Below is a small trained network, with its code and all its weights. Each question gives an input and a target symbol and asks what happens when units are switched off, that is, made to give their printed mean instead of their output.

import numpy as np


def w(rows, s, z=0):
    codes = np.array(rows[::2]) - 128.0
    scale = np.full(codes.shape[1], s)
    scale[-1] = z or s
    return codes * scale


def norm(h):
    return h / np.sqrt((h * h).mean(-1, keepdims=True) + 1e-5)


def f(y):
    return y / 2 * (1 + np.tanh(0.7978845608 * (y + 0.044715 * y**3)))


def softmax(a):
    e = np.exp(a - a.max(-1, keepdims=True))
    return e / e.sum(-1, keepdims=True)


def log_softmax(a):
    a = a - a.max(-1, keepdims=True)
    return a - np.log(np.exp(a).sum(-1, keepdims=True))


def net(x, mask):
    ids = ['αεθμπω'.index(c) for c in x.split()]
    T = len(ids)
    res = E[ids] + P[:T]
    u = 0
    for l in range(2):
        q, k, v = (norm(res) @ M[l].T for M in (Q, K, V))
        z = softmax(np.where(np.tri(T) > 0, q @ k.T / 3**0.5, -1e9)) @ v
        res = res + np.where(mask[u], z, O[l][:, -1]) @ O[l][:, :-1]
        u += 1
        y = f(norm(res) @ A[l][:, :-1].T + A[l][:, -1])
        res = res + np.where(mask[u : u + 4], y, B[l][:, -1]) @ B[l][:, :-1]
        u += 4
    return log_softmax(norm(res)[-1] @ U[:, :-1].T + U[:, -1])


Q, K, V, O, A, B = {}, {}, {}, {}, {}, {}
E = w([
[27,178,119,175],'α',
[4,102,192,17],'ε',
[167,114,134,202],'θ',
[199,153,194,85],'μ',
[90,100,36,135],'π',
[84,58,196,189],'ω',
],0.018)
P = w([
[58,104,83,253],'0',
[65,106,96,204],'1',
[73,106,88,183],'2',
[76,107,92,166],'3',
[82,103,86,148],'4',
[88,100,87,132],'5',
[90,102,88,115],'6',
[87,106,87,97],'7',
[88,108,86,77],'8',
[87,114,90,62],'9',
],0.0051)
Q[0] = w([
[74,74,170,93],'L0H1',
[114,206,119,221],'L0H1',
[126,127,1,80],'L0H1',
],0.009)
K[0] = w([
[41,163,139,146],'L0H1',
[111,122,59,222],'L0H1',
[125,206,2,64],'L0H1',
],0.0095)
V[0] = w([
[147,43,121,195],'L0H1',
[150,3,161,87],'L0H1',
[43,118,103,71],'L0H1',
],0.0062)
O[0] = w([
[148,104,113,1,255],'L0H1',
[151,145,219,146,97],'L0H1',
[178,206,158,133,216],'L0H1',
],0.01,0.0018)
A[0] = w([
[165,131,214,125,86],'L0N1',
[238,135,170,143,26],'L0N2',
[120,119,132,200,67],'L0N3',
[255,216,222,143,2],'L0N4',
],0.0097,0.0049)
B[0] = w([
[254,146,97,119,217],'L0N1',
[142,117,168,200,184],'L0N2',
[114,207,142,143,118],'L0N3',
[171,105,191,165,251],'L0N4',
],0.0099,0.0026)
Q[1] = w([
[6,63,125,18],'L1H1',
[199,36,142,127],'L1H1',
[9,211,183,2],'L1H1',
],0.0078)
K[1] = w([
[97,24,48,58],'L1H1',
[79,22,211,180],'L1H1',
[59,254,149,104],'L1H1',
],0.0066)
V[1] = w([
[231,109,32,27],'L1H1',
[129,162,85,43],'L1H1',
[66,255,47,68],'L1H1',
],0.0063)
O[1] = w([
[127,145,254,148,5],'L1H1',
[113,136,134,82,65],'L1H1',
[161,88,205,156,93],'L1H1',
],0.0076,0.0026)
A[1] = w([
[133,83,82,35,80],'L1N1',
[110,202,64,160,168],'L1N2',
[187,145,182,118,120],'L1N3',
[49,114,158,253,252],'L1N4',
],0.014,0.0041)
B[1] = w([
[177,177,251,110,170],'L1N1',
[108,69,65,160,203],'L1N2',
[41,98,120,225,156],'L1N3',
[128,116,66,135,254],'L1N4',
],0.015,0.0098)
U = w([
[127,161,99,135,87],'α',
[64,87,20,132,168],'ε',
[104,140,109,135,66],'θ',
[104,125,163,249,113],'μ',
[203,10,119,81,48],'π',
[100,190,158,81,254],'ω',
],0.013,0.0076)

Each question gives the input, a string of symbols that net reads in full, and the target symbol t.
The units are the heads (3 rows each of Q, K, V and O) and the neurons (one row each of A and B). Each row of codes is followed by its name. A weight is (code - 128) times the scale printed after its matrix; where a second scale follows, it is the last column's (O, A, B and U).
mask holds one flag per unit, layer by layer, with each layer's heads first. A switched-off unit (its flag False) gives its mean, the last column of its rows in O or B, instead of its output. The means were averaged over made-up inputs and are rounded, as every weight is.
A unit's drop is (log p(t) with every unit on - log p(t) with that unit switched off) / (log p(t) with every unit on - log p(t) with every unit switched off).
The circuit of an input: a set's keep is (log p(t) with only the set's units on - log p(t) with every unit switched off) / (log p(t) with every unit on - log p(t) with every unit switched off). Starting from all 10 units, units are removed one at a time, each time the one whose removal leaves the highest keep (on an exact tie, the one counted first), for as long as the keep stays at least 0.8.
circuit, biggest first: the units of the circuit, biggest drop first
top k neurons: the k neurons with the biggest drops, biggest first
top k neurons in layer l: the k neurons of layer l with the biggest drops, biggest first
drop of u: that unit's drop, to one decimal
input ε θ μ μ μ θ π θ ε, target ω: top neuron in layer 1 -> [L1N2]
input ω μ α π π π, target ω: top 3 neurons in layer 1 -> [L1N1; L1N4; L1N3]
input α α ε μ μ μ ε ε ω ω, target π: circuit, biggest first -> [L1H1; L0H1; L1N3; L1N2]
input μ π θ π π ε θ, target π: circuit, biggest first -> [L0H1; L1N3; L1N2]
input π ω μ π μ θ α α θ, target π: top 3 neurons in layer 1 -> [L1N1; L1N3; L1N4]
input α μ π μ ω ω μ μ ω, target ω: top 2 neurons in layer 1 -> [L1N1; L1N2]
input α θ π ε π, target π: top 2 neurons in layer 1 -> [L1N1; L1N3]
input ε ω ε π ω, target π: top 3 neurons -> [L0N1; L0N2; L1N3]
input μ α ε π ε π, target π: top 3 neurons in layer 1 -> [L1N1; L1N3; L1N4]
input α θ ω μ π ω ε, target ω: drop of L1N3 -> 0.0
input θ α μ, target μ: drop of L1N3 -> 0.4
input μ π ω α π ε θ π μ π, target ω: drop of L1N1 -> 0.8
input μ ε ω μ α ω μ θ μ, target μ: drop of L1N3 -> 0.3
input ω θ μ α ω π ω α ε ω, target ω: top neuron in layer 0 -> [L0N1]
